(in the rows, 128 means zero)
Known rows:
klaklodrem: [145 136 120 102 117 126 131 146 124 125 124 135 199 126 128 117 111 133
 131 123 127 105 134 115 117 122 118 160 114 126]
podoplos: [146 136 120 103 116 125 129 145 124 125 125 134 201 126 128 116 111 132
 132 122 127 105 136 115 117 122 118 160 115 127]
fazi: [125 126 120 104 116 126 121 116 126 125 130 115 113 126 120 116 115 122
 135 122 128 105 118 116 118 126 144 120 119 143]
gatrus: [123 126 135 154 118 128 125 159 124 125 122 137  95 127 120 117 125 118
 112 115 128 205 153 120 165 132 128 123 115 125]
drustel: [147 127 137 103 137 129 123 158 124 127 127 115 134 126 120 127 115 118
 150 132 128 120 117 116 133 122 121 121 121 125]
buflo: [134 126 160 161 152 147 108 150 126 144 129 114 197 125 137 134 133 120
 188 115 128 195 117 141 119 121 130 122 117 122]
gaskuvi: [120 126 121 107 117 125 109 130 124 140 126 124 138 126 144 116 116 149
 104 117 127 105 120 143 134 119 116 126 115 139]
tiflek: [121 126 132 165 117 136 109 116 145 130 138 115 183 127 151 119 133 118
 153 116 128 155 117 134 120 121 179 122 126 130]
gevor: [122 126 120 167 138 129 125 116 142 126 119 156  95 126 121 117 169 119
 105 116 128 146 130 163 171 145 115 122 118 124]
flaflek: [120 126 121 110 118 127 112 115 125 127 124 118  94 126 128 132 110 118
 104 167 127 130 164 116 119 172 117 122 244 123]
broder: [122 127 120 117 118 126 109 133 124 131 122 158  94 126 135 119 116 125
 107 116 129 167 118 153 165 126 118 123 134 124]
poklibra: [121 126 138 102 122 127 109 114 125 125 138 143 101 146 120 130 113 159
 167 133 127 107 118 117 118 120 117 128 117 127]
flisti: [121 125 135 162 117 127 110 115 129 125 128 177  93 146 120 116 139 132
 119 116 129 143 159 124 123 120 121 123 117 124]
tudin: [131 143 124 177 186 138 110 115 123 125 122 138  96 127 121 140 167 153
 139 122 129 116 120 167 122 145 127 121 115 129]
drolek: [120 128 131 125 118 135 112 121 125 156 129 117 201 126 171 115 123 121
 118 116 129 149 118 176 119 119 118 121 124 126]
dreran: [120 126 137 112 117 125 108 123 129 125 130 115 100 126 153 180 167 124
 105 182 127 152 142 132 119 151 130 124 197 123]
trevol: [136 130 138 105 117 126 162 122 127 125 135 133 161 126 136 132 110 133
 110 133 127 107 117 118 131 119 142 158 113 132]
bufler: [147 128 120 103 167 130 126 117 133 126 120 122 103 125 120 122 111 131
 132 119 130 107 117 149 137 130 115 142 117 138]
drose: [138 131 121 103 117 125 120 123 124 125 125 117 174 126 122 116 114 126
 141 120 127 106 135 115 118 127 117 137 117 130]
vifen: [121 127 124 151 178 132 161 133 125 126 123 117  95 126 130 166 148 134
 120 132 129 107 117 118 122 120 141 122 163 123]
pusel: [121 127 121 109 118 127 112 116 129 126 130 117  93 126 131 140 111 118
 104 172 127 139 149 116 118 168 144 123 237 125]

Facts:
plikluklam σ skudrar; zakla σ bugonan; dutak σ nofler; paplir σ stizen; puflo σ deto
deto σ dadus; geva σ gaskuvi; kuler σ detatrol; pogos σ metror; kogul σ zodil
zogen σ fiflon; flaflek σ dobru; nodros σ pilu; dutrum σ pogos; gasugik σ tavel
zivuk σ vubo; kivo σ trevol; diskor σ lapipek; nuplol σ puflo; klaklodrem σ podoplos
fepil σ treto; raplal σ gitri; stodrir σ paplir; navon σ kligro; drigror σ brostalok
pusel σ pliflu; brostalok σ likir; klurok σ skabro; trevol σ dreran; bufler σ klabre
derom σ navon; bizun σ flaflek; seril σ zakla; nide σ namos; gebrom σ kogul
tiflek σ raplal; pelo σ nide; gipor σ zivuk; gedraskos σ tegri; radru σ selu
makik σ sigrastur; buflo σ sivin; pobis σ dutak; grotres σ tori; klove σ grotres
tramal σ klugor; vusan σ stagrerus; skitrik σ klove; dreran σ stulum; fiflon σ tiflek
gitri σ pobis; broder σ plevik; kletrove σ dinekluk; klabre σ skidu; stobagror σ kivo
puska σ trufam; tribros σ drolek; brabrak σ begu; kuner σ brabrak; dobru σ vusan
drustel σ buflo; tudin σ fepil; rira σ derom; vubo σ gevor; skeres σ drigror
zodil σ ziskolan; didro σ gedraskos; zulugre σ tudin; skidu σ diskor; klugor σ geva
kligro σ gipor; trufam σ skeram; poklibra σ dutrum; bugonan σ skedrul; ziskolan σ nolir
namos σ flarol; kipas σ gebrom; dinekluk σ radru; tutrur σ kletrove; fifin σ nuplol
skazin σ nedror; gaskuvi σ tribros; skasker σ feskifir; nofler σ troli; tegri σ poklibra
drisum σ vibul; skudrar σ stuserak; flisti σ pozon; treto σ bufler; vibul σ bipiber
troli σ skitrik; dadus σ drole; stuserak σ greple; sivin σ stodrir; lapipek σ nodros
brazedis σ seril; nasti σ pusel; stagrerus σ tiste; tori σ drisum; greple σ defles
neluk σ brazedis; drose σ kuner; skeram σ skasker; stulum σ brokel; kagrar σ kluzos
feskifir σ noruk; tavel σ flisti; gatrus σ drustel; metror σ klalun; vifen σ plikluklam
sigrastur σ gatrus; grudul σ klugru; nolir σ klaklodrem; gevor σ zulugre; dranun σ gasugik
mastok σ tramal; fazi σ nasti; skabro σ neluk; skedrul σ skeres; bipiber σ stobagror
nedror σ makik; pliflu σ vedros; plevik σ mastok; flavuk σ pelo; pozon σ didro
noruk σ tromak; podoplos σ flavuk; klalun σ fifin; vebes σ broder; vedros σ zogen
detatrol σ bizun; tiste σ fazi; flarol σ grudul; kluzos σ dranun; begu σ kuler
selu σ vifen; stizen σ klurok; klugru σ drose; plikluklam ψ a; zakla ψ a
dutak ψ a; paplir ψ a; puflo ψ a; deto ψ a; skore ψ a
geva ψ a; kuler ψ e; pogos ψ e; kogul ψ a; zogen ψ b
tromak ψ a; flaflek ψ d; nodros ψ a; dutrum ψ b; gasugik ψ e
zivuk ψ c; kivo ψ b; diskor ψ c; nuplol ψ a; klaklodrem ψ a
fepil ψ a; raplal ψ c; stodrir ψ a; navon ψ a; drigror ψ b
pusel ψ d; brostalok ψ e; klurok ψ f; trevol ψ a; bufler ψ a
derom ψ a; bizun ψ a; seril ψ d; nide ψ b; gebrom ψ e
tiflek ψ c; pelo ψ d; gipor ψ a; gedraskos ψ c; radru ψ b
makik ψ a; buflo ψ c; pobis ψ a; grotres ψ c; klove ψ a
tramal ψ b; vusan ψ a; skitrik ψ a; dreran ψ d; fiflon ψ a
drolek ψ c; gitri ψ a; broder ψ b; kletrove ψ a; klabre ψ c
stobagror ψ a; puska ψ b; tribros ψ f; brabrak ψ a; kuner ψ b
dobru ψ e; likir ψ a; drustel ψ a; tudin ψ e; rira ψ a
vubo ψ b; skeres ψ a; zodil ψ c; didro ψ a; zulugre ψ f
skidu ψ b; klugor ψ d; kligro ψ d; trufam ψ b; poklibra ψ a
drole ψ b; bugonan ψ a; ziskolan ψ a; namos ψ b; mopo ψ b
kipas ψ a; dinekluk ψ f; tutrur ψ b; fifin ψ a; skazin ψ b
gaskuvi ψ a; skasker ψ c; brokel ψ a; nofler ψ a; tegri ψ c
drisum ψ a; skudrar ψ e; flisti ψ b; treto ψ d; vibul ψ a
troli ψ d; dadus ψ b; grufen ψ b; stuserak ψ a; defles ψ e
sivin ψ b; lapipek ψ d; brazedis ψ b; nasti ψ a; stagrerus ψ f
tori ψ a; greple ψ a; neluk ψ f; drose ψ a; skeram ψ b
stulum ψ a; kagrar ψ b; feskifir ψ d; tavel ψ a; gatrus ψ b
pilu ψ a; metror ψ a; vifen ψ e; sigrastur ψ b; grudul ψ f
nolir ψ a; gevor ψ b; dranun ψ a; mastok ψ a; fazi ψ a
skabro ψ c; nosom ψ a; skedrul ψ a; bipiber ψ d; nedror ψ a
pliflu ψ e; plevik ψ a; flavuk ψ a; pozon ψ f; noruk ψ c
podoplos ψ a; klalun ψ a; vebes ψ a; vedros ψ d; detatrol ψ a
tiste ψ a; flarol ψ b; kluzos ψ c; begu ψ a; selu ψ a
stizen ψ b; klugru ψ a

Rows:
No name comes twice in this set of rows, the named rows included.
[130 126 123 173 118 126 130 115 158 127 123 115 105 125 122 137 177 122
 110 125 130 108 120 177 119 142 116 121 113 123]	zulugre
[119 127 122 169 119 127 110 125 143 137 146 125 107 144 121 146 147 119
 132 143 127 106 117 138 120 120 116 122 114 124]	pozon
[120 127 120 142 131 126 219 116 124 126 119 130  98 130 133 116 150 117
 104 116 129 107 158 117 168 120 119 124 171 125]	radru
[120 126 120 153 118 125 134 115 136 126 127 122  93 125 120 118 117 118
 104 115 128 169 150 116 125 135 174 124 142 123]	zogen
[122 128 121 102 116 126 116 134 123 152 124 114  94 126 166 132 110 139
 107 157 128 144 117 163 121 155 116 121 222 123]	klugor
[124 125 161 172 117 130 117 114 148 128 141 119 221 127 168 137 189 118
 134 116 129 168 117 145 119 119 175 123 118 126]	grotres
[121 128 124 148 117 127 217 126 128 133 126 115 154 128 122 161 158 122
 104 136 128 110 118 129 118 120 115 123 134 125]	dinekluk
[136 126 164 162 155 148 110 156 125 145 129 114 197 125 136 135 129 120
 193 115 128 202 118 140 118 121 130 123 118 123]	skabro
[121 127 136 165 117 135 109 116 146 130 139 115 185 127 154 120 140 118
 150 115 128 157 117 135 120 120 180 122 127 128]	raplal
[120 126 120 145 124 126 200 116 124 125 120 134  96 129 130 115 148 119
 104 115 129 111 157 118 164 119 119 123 157 125]	tutrur

The same objects again, as new rows of numbers:
Known rows:
stuserak: [144 120  92 154 163 148 115 179 187 172 130 157 141 169 130 161 128 148
 163 136 138 124 148 134 128 106  97 123 130  63 113 123 141 137 121]
dutak: [142 122 117 163 151 149 134 135 147 112 115 184 162 155 142 142 114 147
 179 143 162 100 135 107 138 113  89 119 141  81 148 157 156 105 114]
puflo: [130 133 115 123 150 121 126 168 139 141 117 167 150 172 150 150 165 150
 163 128 130 114 127 139 142 126 109 112 156 108 162 150 150 116  91]
plikluklam: [143 118  89 157 166 150 114 181 193 178 133 153 142 170 129 162 126 145
 162 134 139 126 150 132 129 103  96 124 128  57 112 120 140 140 124]
paplir: [174 118 128 137 160 129 126 151 145 116 119 177 119 153 132 162 166 179
 139 125 110  96 127 139 125 104 113 110 105  96 123 155 144 135 133]
dinekluk: [137 139 123 102  76 133  80 170 201 178 168 160 143 109 117 101  67  72
 134  62 166 118 174 141 104  28 150 141 144 121 139  99  97 168 142]
gevor: [113 143  90 159  93 105 147  73  82 117 171  98 102 152 175 123 106 146
 149 103 130 162 108  75 115  95 144 137 125 154 139  62  40 137 164]
vubo: [114 142  91 160  93 105 146  74  83 117 169  98 102 152 174 124 107 143
 149 101 128 162 108  74 113  94 143 140 124 153 141  61  40 137 165]
zulugre: [128 168 131 104  65 117  94 135 166 133 182 206 147 101 154 106  56 129
 129  72 183 122 139 152 118  64 184 128 154 168 133 111  68 164 141]
kuler: [ 83  93  87  52  81 115  85 142  78 139 138 154 205 132 140  78  81  96
  92 125  78 115 140  55 129 151 127 163  77 133  92 151 120 128 156]
vibul: [148 125 120 161 157 149 136 141 131 109 126 182 171 148 138 133 126 158
 172 154 168 115 144 108 113 111  78 101 154  70 163 157 144 127 110]
mastok: [153 114 138 147 152 128 110 141 148 131 100 158 145 172 102 135 144 141
 188 170 149 136 123 164 120 160 140 148 158  99 138 155 151 138 148]
troli: [ 97 135 158  57 143 163 150 138 122  62 114 129 139 117 139 102  49  31
 126 109 167 137 146 107  86 110  80  86 122 134 106  76 143 107 123]
grotres: [ 63 142 104 192 152 119 110 133  75  79 104  95 183 105 156  61  84 128
 115 103 190  96 177  99  21  66 159 143 130  94 147 127 159 126 126]
fiflon: [138 118 115 156 146 145 130 138 161 121 112 179 152 164 144 153 112 147
 185 133 152  90 130 116 157 121 101 141 129  95 131 154 164  90 121]
kivo: [128 119 111 162  99 120 151  74  65 103 151  79 124 141 145  93 118 104
 159 111 140 153 140  40  85  67  93 131 136 115 189  81  67 133 153]
trufam: [125 117 107 147  94 108 140  88  82 123 149  68 105 155 145 110 128 109
 155 100 118 153 129  68 104  81 121 151 123 137 161  72  66 130 165]
treto: [ 88 162 140  46 142 143 142 143 129  80 139 148 118 126 165 130  49  87
 106 108 157 158 120 147  97 142 126  85 118 168  62  56 105 130 132]
gatrus: [146 114 116 145 100 104 144  83  79 111 145  71  85 147 143 117 147 120
 136  85  93 137 123  68 101  63 124 142  97 139 155  78  69 136 174]
kuner: [118 101 113 127  75  96 142 110  59 123 169  57 105 156 145 121 120 144
 161 100 120 133 146  57 107 100 102 177 114 156 145  72  63 111 163]
nolir: [149 113 124 121 140 120 125 182 115 129 154 161 155 160 129 153 145 209
 161 159 155 114 158 125 107 143  80 125 145  99 130 148 126 134 112]

Rows:
No name comes twice in this set of rows, the named rows included.
[148 117 120 130 146 126 123 171 129 129 140 166 151 159 133 153 143 189
 162 151 149 115 147 130 116 136  92 123 141  97 134 147 133 131 115]	kipas
[136 108 118 125 134 125 122 170 145 133 131 163 142 170 139 167 124 185
 177 136 142  88 140 129 150 143 100 158 122 116 110 147 148  95 123]	detatrol
[107 128 106 128  92  94 144 100  70 132 140  63 108 163 161 109 156  89
 153  81 104 151 122  69 116  79 124 139 142 152 197  76  74 117 131]	flisti
[ 90 105  66  80 109 136  78 143 116 171 131 152 202 129 133  73  84  57
  82 123  72 147 140  61 111 117 128 130  83  86  99 132 116 164 157]	defles
[107 106  92  65 104 120  89 123  82 127 124 165 192 120 137  71 109  82
  71 119  59 127 125  64 111 121 141 123  72 114 108 155 118 159 161]	brostalok
[ 67 134 118 174 150  98  87 141  87 102  86  74 160 126 126  65 103 122
 123 115 170 120 160 154  24 109 213 181 134 123 127 122 159 142 160]	drolek
[ 99 119 165  10 126 131 138 187  88  82 149 104 129 123 127 119  72  96
 109 121 155 143 168 127  65 146  74 105 119 158  79  66 115 124 126]	pelo
[149 118 130 144 151 130 116 146 147 130 108 163 146 169 115 142 141 151
 180 162 148 129 126 155 124 149 130 141 152 101 137 153 148 132 139]	vebes
[ 81  96  84  60  83 120  86 132  91 137 125 159 200 134 144  77  73  79
  98 119  73 108 130  55 142 145 136 169  72 133  90 153 130 118 159]	dobru
[102 130 104 122  93  92 145 103  70 132 141  60 108 166 165 107 161  87
 153  79  99 150 122  73 120  77 123 136 145 156 201  76  76 116 124]	dutrum
[145 134 166  94  66 115  80 137 162 139 142 164 147 111  94  79  81  70
 156  94 179 128 151 169 100  74 188 163 170 157 162 129 105 166 165]	tribros
[ 87 137 111 166 156  98  99 149  87  89 102  87 137 110 150  87 124 152
  83  78 134  85 162 134  27  64 192 148  89 119 111 122 155 140 149]	buflo
[139 107 119 121 133 120 121 178 133 133 141 160 146 168 137 165 131 198
 171 143 145  95 149 128 139 146  91 151 129 114 113 147 140 105 120]	brabrak

